Here is a tiny trained network, its code and every weight. The questions are about switching its units off for an input and a class, where a switched-off unit gives its printed mean instead of its output.

import numpy as np


def w(rows, s, z=0):
    codes = np.array(rows[::2]) - 128.0
    scale = np.full(codes.shape[1], s)
    scale[-1] = z or s
    return codes * scale


def f(y):
    return np.maximum(y, 0)


def log_softmax(a):
    a = a - a.max(-1, keepdims=True)
    return a - np.log(np.exp(a).sum(-1, keepdims=True))


def net(x, mask):
    res = np.array(x, float).reshape(1, 7) / 4 @ E
    y = f(res @ A[0][:, :-1].T + A[0][:, -1])
    res = res + np.where(mask, y, B[0][:, -1]) @ B[0][:, :-1]
    return log_softmax(res[-1] @ U[:, :-1].T + U[:, -1])


A, B = {}, {}
E = w([
[136,199,48,240],'x0',
[251,142,84,141],'x1',
[58,134,165,63],'x2',
[21,115,128,202],'x3',
[173,168,254,193],'x4',
[46,237,167,194],'x5',
[129,242,124,38],'x6',
],0.0078)
A[0] = w([
[113,209,142,41,165],'neuron 0',
[112,66,103,103,158],'neuron 1',
[49,47,196,78,17],'neuron 2',
[50,57,87,156,162],'neuron 3',
[166,113,218,143,181],'neuron 4',
[147,117,121,47,181],'neuron 5',
[113,76,64,139,182],'neuron 6',
[212,76,220,131,125],'neuron 7',
[172,132,33,177,177],'neuron 8',
[45,24,91,55,60],'neuron 9',
[133,80,2,113,252],'neuron 10',
[214,23,206,148,191],'neuron 11',
[72,224,166,220,244],'neuron 12',
[173,164,172,54,238],'neuron 13',
[171,198,180,194,154],'neuron 14',
[174,121,64,94,117],'neuron 15',
[161,95,176,130,50],'neuron 16',
[163,90,59,205,164],'neuron 17',
[171,62,87,185,188],'neuron 18',
[141,135,34,166,228],'neuron 19',
[149,227,125,45,75],'neuron 20',
],0.0096,0.0022)
B[0] = w([
[76,66,52,165,229],'neuron 0',
[168,143,127,162,181],'neuron 1',
[218,136,154,207,210],'neuron 2',
[208,113,199,169,202],'neuron 3',
[71,132,211,8,191],'neuron 4',
[89,79,62,147,209],'neuron 5',
[212,114,145,140,187],'neuron 6',
[157,78,140,3,212],'neuron 7',
[126,223,22,201,214],'neuron 8',
[183,75,148,163,224],'neuron 9',
[142,177,112,155,236],'neuron 10',
[208,105,160,32,240],'neuron 11',
[33,143,232,182,255],'neuron 12',
[102,113,77,78,222],'neuron 13',
[49,158,117,132,207],'neuron 14',
[89,161,123,139,199],'neuron 15',
[142,77,167,70,160],'neuron 16',
[137,157,37,162,209],'neuron 17',
[150,170,31,87,206],'neuron 18',
[169,195,143,140,207],'neuron 19',
[40,120,82,75,227],'neuron 20',
],0.0074,0.0095)
U = w([
[198,99,203,167,120],'0',
[176,173,81,170,64],'1',
[95,198,104,131,255],'2',
[48,132,204,165,78],'3',
[176,57,184,11,128],'4',
[44,54,54,70,118],'5',
],0.012,0.0027)

Each question gives the input, the list of numbers given to net, and the class t.
The units are the neurons (one row each of A and B). Each row of codes is followed by its name. A weight is (code - 128) times the scale printed after its matrix; where a second scale follows, it is the last column's (A, B and U).
mask holds one flag per neuron, in row order. A switched-off neuron (its flag False) gives its mean, the last column of its row in B, instead of its output. The means were averaged over made-up inputs and are rounded, as every weight is.
A unit's drop is (log p(t) with every unit on - log p(t) with that unit switched off) / (log p(t) with every unit on - log p(t) with every unit switched off).
The circuit of an input: a set's keep is (log p(t) with only the set's units on - log p(t) with every unit switched off) / (log p(t) with every unit on - log p(t) with every unit switched off). Starting from the 12 units with the biggest drops (on a tie, the unit counted first), units are removed one at a time, each time the one whose removal leaves the highest keep (on an exact tie, the one counted first), for as long as the keep stays at least 0.8.
units of the circuit, in order: the units of the circuit, biggest drop first
most important unit: the unit with the biggest drop
top k neurons: the k neurons with the biggest drops, biggest first
drop of u: that unit's drop, to one decimal
input [-8,3,7,6,-1,3,0], class 0: units of the circuit, in order : [neuron 2; neuron 9]
input [7,-1,4,-6,5,8,7], class 3: units of the circuit, in order : [neuron 12]
input [7,1,0,4,-7,6,-4], class 1: units of the circuit, in order : [neuron 3; neuron 6]
input [-7,6,8,4,7,0,8], class 5: units of the circuit, in order : [neuron 0; neuron 20]
input [-1,4,-4,8,8,-1,-6], class 4: units of the circuit, in order : [neuron 11; neuron 7]
input [-3,7,-6,2,1,-4,-1], class 4: top 2 neurons : [neuron 11; neuron 7]
input [-5,-8,4,-7,-6,-3,-5], class 0: units of the circuit, in order : [neuron 2; neuron 9]
input [3,3,7,0,1,-2,-5], class 4: top 2 neurons : [neuron 2; neuron 8]
input [5,2,-6,-6,6,-6,4], class 2: top 2 neurons : [neuron 8; neuron 14]
input [5,2,-3,-1,6,-7,-4], class 4: top 4 neurons : [neuron 11; neuron 7; neuron 4; neuron 16]
input [-7,-4,6,8,-2,-4,6], class 0: top 2 neurons : [neuron 2; neuron 9]
input [-6,-5,2,1,-5,2,-5], class 0: drop of neuron 19 : 0.0
input [-4,-5,-8,0,1,0,6], class 5: drop of neuron 11 : 0.1
input [-8,3,7,7,-2,-2,0], class 0: most important unit : neuron 2
input [7,-5,-2,-3,-2,5,6], class 3: drop of neuron 12 : 0.7
